Below is a small trained network, with its code and all its weights. Each question gives an input and a class and asks what happens when units are switched off, that is, made to give their printed mean instead of their output.

import numpy as np


def w(rows, s, z=0):
    codes = np.array(rows[::2]) - 128.0
    scale = np.full(codes.shape[1], s)
    scale[-1] = z or s
    return codes * scale


def norm(h):
    return h / np.sqrt((h * h).mean(-1, keepdims=True) + 1e-5)


def f(y):
    return y / 2 * (1 + np.tanh(0.7978845608 * (y + 0.044715 * y**3)))


def log_softmax(a):
    a = a - a.max(-1, keepdims=True)
    return a - np.log(np.exp(a).sum(-1, keepdims=True))


def net(x, mask):
    res = np.array(x, float).reshape(1, 6) / 4 @ E
    u = 0
    for l in range(2):
        y = f(norm(res) @ A[l][:, :-1].T + A[l][:, -1])
        res = res + np.where(mask[u : u + 16], y, B[l][:, -1]) @ B[l][:, :-1]
        u += 16
    return log_softmax(norm(res)[-1] @ U[:, :-1].T + U[:, -1])


A, B = {}, {}
E = w([
[127,127,130,129,129,129,127,129,130,129],'x0',
[127,128,120,144,3,91,184,103,102,103],'x1',
[128,129,126,128,128,127,130,127,127,129],'x2',
[89,172,141,210,184,81,167,81,139,149],'x3',
[122,118,63,174,100,211,98,85,78,205],'x4',
[160,158,73,156,114,133,140,177,233,155],'x5',
],0.0016)
A[0] = w([
[37,109,223,69,137,164,98,72,37,82,72],'0.n0',
[91,94,122,122,128,139,125,168,130,135,69],'0.n1',
[193,84,77,182,117,184,96,112,69,220,84],'0.n2',
[187,182,79,166,110,132,100,206,216,157,87],'0.n3',
[160,47,86,59,80,171,94,196,135,115,39],'0.n4',
[144,119,177,71,153,73,191,142,165,89,101],'0.n5',
[120,112,40,150,112,217,103,45,115,158,90],'0.n6',
[140,149,151,129,253,176,94,154,149,161,124],'0.n7',
[106,132,135,180,164,100,158,116,130,100,74],'0.n8',
[85,123,113,125,117,128,114,149,142,128,68],'0.n9',
[154,111,227,110,140,69,153,172,198,50,73],'0.n10',
[149,70,105,51,76,151,107,178,112,126,2],'0.n11',
[174,71,100,40,99,200,113,177,113,86,47],'0.n12',
[139,155,12,136,122,132,129,171,208,109,59],'0.n13',
[117,105,97,168,105,206,100,115,99,203,53],'0.n14',
[173,149,189,111,163,84,116,188,152,18,74],'0.n15',
],0.0024,0.001)
B[0] = w([
[236,64,162,148,182,147,254,163,154,235,255],'0.n0',
[171,125,165,115,109,70,110,75,113,111,99],'0.n1',
[111,107,95,84,150,11,101,158,112,110,246],'0.n2',
[130,36,198,86,159,144,222,88,104,185,231],'0.n3',
[138,188,186,243,121,141,124,160,134,101,178],'0.n4',
[98,128,15,150,144,111,81,201,111,171,181],'0.n5',
[103,126,68,100,174,25,141,231,110,133,247],'0.n6',
[68,152,129,93,44,149,105,38,148,87,227],'0.n7',
[132,148,124,203,119,138,109,163,134,136,130],'0.n8',
[139,117,158,112,130,119,149,131,101,107,99],'0.n9',
[109,95,28,141,130,100,119,172,54,178,223],'0.n10',
[155,138,154,200,164,158,83,147,132,92,137],'0.n11',
[167,184,202,246,117,95,65,124,157,127,182],'0.n12',
[147,31,231,123,117,132,204,121,88,197,187],'0.n13',
[112,86,58,98,131,28,127,213,102,152,203],'0.n14',
[107,44,27,106,133,55,95,121,92,154,201],'0.n15',
],0.0018,0.00095)
A[1] = w([
[177,93,200,96,167,125,203,121,99,162,49],'1.n0',
[145,128,141,91,164,31,133,176,148,58,2],'1.n1',
[127,102,83,95,164,42,125,174,142,49,20],'1.n2',
[176,44,162,91,121,169,153,116,108,147,138],'1.n3',
[161,117,113,150,34,117,189,135,91,60,117],'1.n4',
[127,123,150,75,253,179,58,142,152,149,201],'1.n5',
[150,141,99,125,105,150,205,186,247,178,32],'1.n6',
[78,184,153,206,179,110,200,63,149,173,196],'1.n7',
[39,212,103,202,180,80,179,97,158,132,70],'1.n8',
[112,92,185,117,155,111,130,89,4,90,116],'1.n9',
[136,100,186,130,173,127,144,62,22,87,78],'1.n10',
[95,104,227,98,144,59,171,177,175,85,46],'1.n11',
[154,135,113,123,34,77,199,112,96,95,77],'1.n12',
[107,162,101,182,56,98,221,86,100,112,185],'1.n13',
[216,101,121,56,85,192,69,209,138,85,118],'1.n14',
[124,109,30,184,100,221,87,111,63,212,212],'1.n15',
],0.0024,0.00052)
B[1] = w([
[193,86,89,176,67,157,161,125,131,177,160],'1.n0',
[108,154,80,153,122,131,126,120,80,206,152],'1.n1',
[76,125,51,146,132,121,138,159,63,173,167],'1.n2',
[155,166,142,173,223,123,166,133,138,143,165],'1.n3',
[89,176,131,96,187,177,111,70,184,122,207],'1.n4',
[81,188,101,74,6,168,210,24,194,75,231],'1.n5',
[230,48,174,114,155,187,180,95,52,176,197],'1.n6',
[204,119,174,129,83,147,82,216,96,75,235],'1.n7',
[171,119,187,176,58,149,28,147,39,81,215],'1.n8',
[174,102,101,147,132,140,146,159,225,184,196],'1.n9',
[214,101,129,145,62,177,178,195,221,187,172],'1.n10',
[129,117,65,133,145,128,126,126,78,200,152],'1.n11',
[75,147,104,82,199,173,114,56,181,153,215],'1.n12',
[106,142,146,62,191,186,63,132,180,93,252],'1.n13',
[99,169,191,246,138,89,86,105,50,95,202],'1.n14',
[97,129,105,101,185,10,174,184,130,90,221],'1.n15',
],0.0024,0.0013)
U = w([
[57,100,3,105,162,7,138,193,61,174,253],'0',
[247,38,175,131,134,186,240,141,161,215,115],'1',
[155,177,223,226,94,131,14,172,80,37,50],'2',
[38,189,109,28,108,191,131,8,224,70,73],'3',
],0.0069,0.00054)

Each question gives the input, the list of numbers given to net, and the class t.
The units are the neurons (one row each of A and B). Each row of codes is followed by its name. A weight is (code - 128) times the scale printed after its matrix; where a second scale follows, it is the last column's (A, B and U).
mask holds one flag per neuron, layer by layer. A switched-off neuron (its flag False) gives its mean, the last column of its row in B, instead of its output. The means were averaged over made-up inputs and are rounded, as every weight is.
A unit's drop is (log p(t) with every unit on - log p(t) with that unit switched off) / (log p(t) with every unit on - log p(t) with every unit switched off).
The circuit of an input: a set's keep is (log p(t) with only the set's units on - log p(t) with every unit switched off) / (log p(t) with every unit on - log p(t) with every unit switched off). Starting from the 12 units with the biggest drops (on a tie, the unit counted first), units are removed one at a time, each time the one whose removal leaves the highest keep (on an exact tie, the one counted first), for as long as the keep stays at least 0.8.
circuit, biggest first: the units of the circuit, biggest drop first
unit that matters most: the unit with the biggest drop
top k neurons: the k neurons with the biggest drops, biggest first
top k neurons in layer l: the k neurons of layer l with the biggest drops, biggest first
input [-4,5,8,-8,-8,-2], class 0: unit that matters most -> 0.n15
input [-7,6,-6,7,5,1], class 2: circuit, biggest first -> (1.n8, 1.n7)
input [-5,6,3,-3,4,-8], class 1: circuit, biggest first -> (0.n0, 1.n10)
input [-3,8,4,-7,3,2], class 3: circuit, biggest first -> (1.n4, 1.n12)
input [4,-2,-4,3,-2,-3], class 1: top 3 neurons in layer 1 -> (1.n14, 1.n10, 1.n9)
input [0,-4,-7,6,5,-6], class 1: circuit, biggest first -> (0.n0, 1.n10)
input [-1,-8,-1,5,-3,7], class 3: top 4 neurons in layer 1 -> (1.n5, 1.n10, 1.n9, 1.n3)
input [-6,6,2,-5,-3,3], class 3: top 3 neurons in layer 1 -> (1.n4, 1.n12, 1.n8)
input [5,-4,-4,6,3,3], class 2: circuit, biggest first -> (1.n8, 1.n7)
input [3,-4,-7,-6,-7,-1], class 0: top 2 neurons in layer 0 -> (0.n15, 0.n10)
input [-8,8,-1,-1,8,7], class 0: top 3 neurons -> (1.n15, 1.n5, 0.n6)
input [6,-8,0,5,-4,-1], class 3: top 2 neurons in layer 1 -> (1.n5, 1.n14)
input [-6,7,1,-8,-2,-3], class 2: circuit, biggest first -> (1.n14, 0.n12)
input [-1,6,-1,8,4,2], class 2: top 3 neurons -> (1.n8, 1.n7, 1.n5)
input [-3,-6,-2,2,-5,-5], class 3: top 3 neurons in layer 1 -> (1.n5, 1.n6, 1.n15)
input [0,-5,-2,-2,8,7], class 0: top 3 neurons -> (1.n15, 0.n0, 0.n2)
input [-4,-8,-4,1,-4,7], class 3: top 2 neurons in layer 0 -> (0.n0, 0.n7)
input [-1,2,8,-5,-2,-5], class 1: top 2 neurons in layer 1 -> (1.n8, 1.n10)
input [-3,5,2,1,-8,7], class 0: top 3 neurons -> (0.n0, 0.n10, 0.n15)
input [0,1,6,-2,-8,-7], class 0: unit that matters most -> 0.n5
input [4,8,1,5,-1,5], class 3: circuit, biggest first -> (1.n13, 1.n12)
input [8,2,2,5,2,3], class 2: circuit, biggest first -> (1.n8)
input [1,-6,8,0,-1,-6], class 1: top 2 neurons -> (0.n0, 1.n10)
input [-8,-5,0,-5,7,0], class 0: top 2 neurons in layer 0 -> (0.n14, 0.n6)
